Below are the code and all the weights of a small trained network. Each question names an input and a class and asks about switching units off, where a switched-off unit gives its printed mean instead of its output.

import numpy as np


def w(rows, s, z=0):
    codes = np.array(rows[::2]) - 128.0
    scale = np.full(codes.shape[1], s)
    scale[-1] = z or s
    return codes * scale


def f(y):
    return np.maximum(y, 0)


def log_softmax(a):
    a = a - a.max(-1, keepdims=True)
    return a - np.log(np.exp(a).sum(-1, keepdims=True))


def net(x, mask):
    res = np.array(x, float).reshape(1, 5) / 4 @ E
    y = f(res @ A[0][:, :-1].T + A[0][:, -1])
    res = res + np.where(mask, y, B[0][:, -1]) @ B[0][:, :-1]
    return log_softmax(res[-1] @ U[:, :-1].T + U[:, -1])


A, B = {}, {}
E = w([
[126,8,172,170,10,98],'x0',
[67,143,160,200,172,190],'x1',
[252,156,70,193,113,153],'x2',
[47,151,32,144,168,73],'x3',
[97,255,123,137,117,97],'x4',
],0.009)
A[0] = w([
[119,194,150,92,125,69,122],'N1',
[83,148,170,157,148,159,4],'N2',
[224,104,191,64,90,155,68],'N3',
[172,182,184,47,93,155,134],'N4',
[226,173,82,185,150,190,92],'N5',
[153,141,79,192,140,138,189],'N6',
[134,221,254,120,87,58,189],'N7',
[70,160,80,88,205,140,129],'N8',
[151,140,117,73,107,27,237],'N9',
[178,130,66,85,151,36,77],'N10',
[220,79,170,92,145,91,68],'N11',
[173,128,134,39,108,162,94],'N12',
[135,198,155,40,16,116,242],'N13',
[149,77,132,110,51,91,220],'N14',
[86,43,163,217,74,169,181],'N15',
[228,117,66,139,113,158,235],'N16',
[182,100,158,54,139,165,56],'N17',
[171,144,139,175,171,100,23],'N18',
[42,173,103,120,210,138,96],'N19',
[104,114,226,83,45,88,251],'N20',
[185,110,78,118,104,49,132],'N21',
[104,143,20,206,230,165,238],'N22',
],0.0099,0.0041)
B[0] = w([
[75,97,63,145,169,183,181],'N1',
[80,133,96,116,133,126,151],'N2',
[178,111,190,202,175,31,214],'N3',
[134,182,163,230,203,115,195],'N4',
[182,245,183,49,56,106,224],'N5',
[114,147,66,98,31,204,188],'N6',
[154,167,103,202,202,218,213],'N7',
[36,177,77,128,173,35,214],'N8',
[151,86,23,177,182,174,205],'N9',
[101,100,78,102,109,128,178],'N10',
[156,145,152,183,142,2,187],'N11',
[151,197,164,192,221,20,171],'N12',
[184,113,49,220,245,171,218],'N13',
[220,35,96,167,153,107,226],'N14',
[179,38,221,77,83,218,248],'N15',
[246,126,162,72,92,84,234],'N16',
[140,85,182,176,162,36,172],'N17',
[142,178,206,86,75,181,145],'N18',
[29,144,128,158,147,161,219],'N19',
[165,67,98,215,157,186,240],'N20',
[193,151,71,101,69,63,187],'N21',
[25,242,187,33,14,76,245],'N22',
],0.0068,0.011)
U = w([
[119,18,245,117,86,204,189],'0',
[152,156,175,123,183,81,22],'1',
[1,211,128,63,153,95,115],'2',
[197,232,169,86,59,172,3],'3',
[160,65,17,100,103,91,193],'4',
[125,165,99,156,170,228,233],'5',
],0.0092,0.0025)

Each question gives the input, the list of numbers given to net, and the class t.
The units are the neurons (one row each of A and B). Each row of codes is followed by its name. A weight is (code - 128) times the scale printed after its matrix; where a second scale follows, it is the last column's (A, B and U).
mask holds one flag per neuron, in row order. A switched-off neuron (its flag False) gives its mean, the last column of its row in B, instead of its output. The means were averaged over made-up inputs and are rounded, as every weight is.
A unit's drop is (log p(t) with every unit on - log p(t) with that unit switched off) / (log p(t) with every unit on - log p(t) with every unit switched off).
The circuit of an input: a set's keep is (log p(t) with only the set's units on - log p(t) with every unit switched off) / (log p(t) with every unit on - log p(t) with every unit switched off). Starting from the 12 units with the biggest drops (on a tie, the unit counted first), units are removed one at a time, each time the one whose removal leaves the highest keep (on an exact tie, the one counted first), for as long as the keep stays at least 0.8.
units of the circuit, in order: the units of the circuit, biggest drop first
k most important neurons: the k neurons with the biggest drops, biggest first
drop when u is switched off: that unit's drop, to one decimal
input [2,-2,7,-7,1], class 1: units of the circuit, in order	[N3]
input [-1,-4,3,1,7], class 5: units of the circuit, in order	[N13; N7]
input [6,-2,4,-4,5], class 4: units of the circuit, in order	[N14; N22]
input [0,-5,2,-5,5], class 1: units of the circuit, in order	[N3; N4]
input [0,-8,2,-3,3], class 4: 4 most important neurons	[N9; N21; N10; N22]
input [6,-7,1,-7,-8], class 1: 2 most important neurons	[N11; N3]
input [0,-4,0,4,5], class 5: units of the circuit, in order	[N13; N16]
input [7,-6,-4,-7,6], class 5: units of the circuit, in order	[N7; N13]
input [-5,-8,6,0,-1], class 3: 2 most important neurons	[N5; N16]
input [-8,-8,6,-7,-1], class 1: 3 most important neurons	[N3; N12; N17]
input [4,-1,2,3,-6], class 0: 2 most important neurons	[N15; N8]
input [-7,0,-4,-6,1], class 5: 2 most important neurons	[N22; N7]
input [0,-4,5,-3,8], class 5: 3 most important neurons	[N13; N22; N7]
input [5,-4,-3,-3,1], class 4: 2 most important neurons	[N14; N13]
input [-5,7,6,1,2], class 2: units of the circuit, in order	[N22]
input [-1,0,1,-7,2], class 1: drop when N3 is switched off	0.1
input [0,-7,1,-4,1], class 1: drop when N5 is switched off	-0.1
input [-8,-1,7,3,-1], class 3: drop when N16 is switched off	0.5
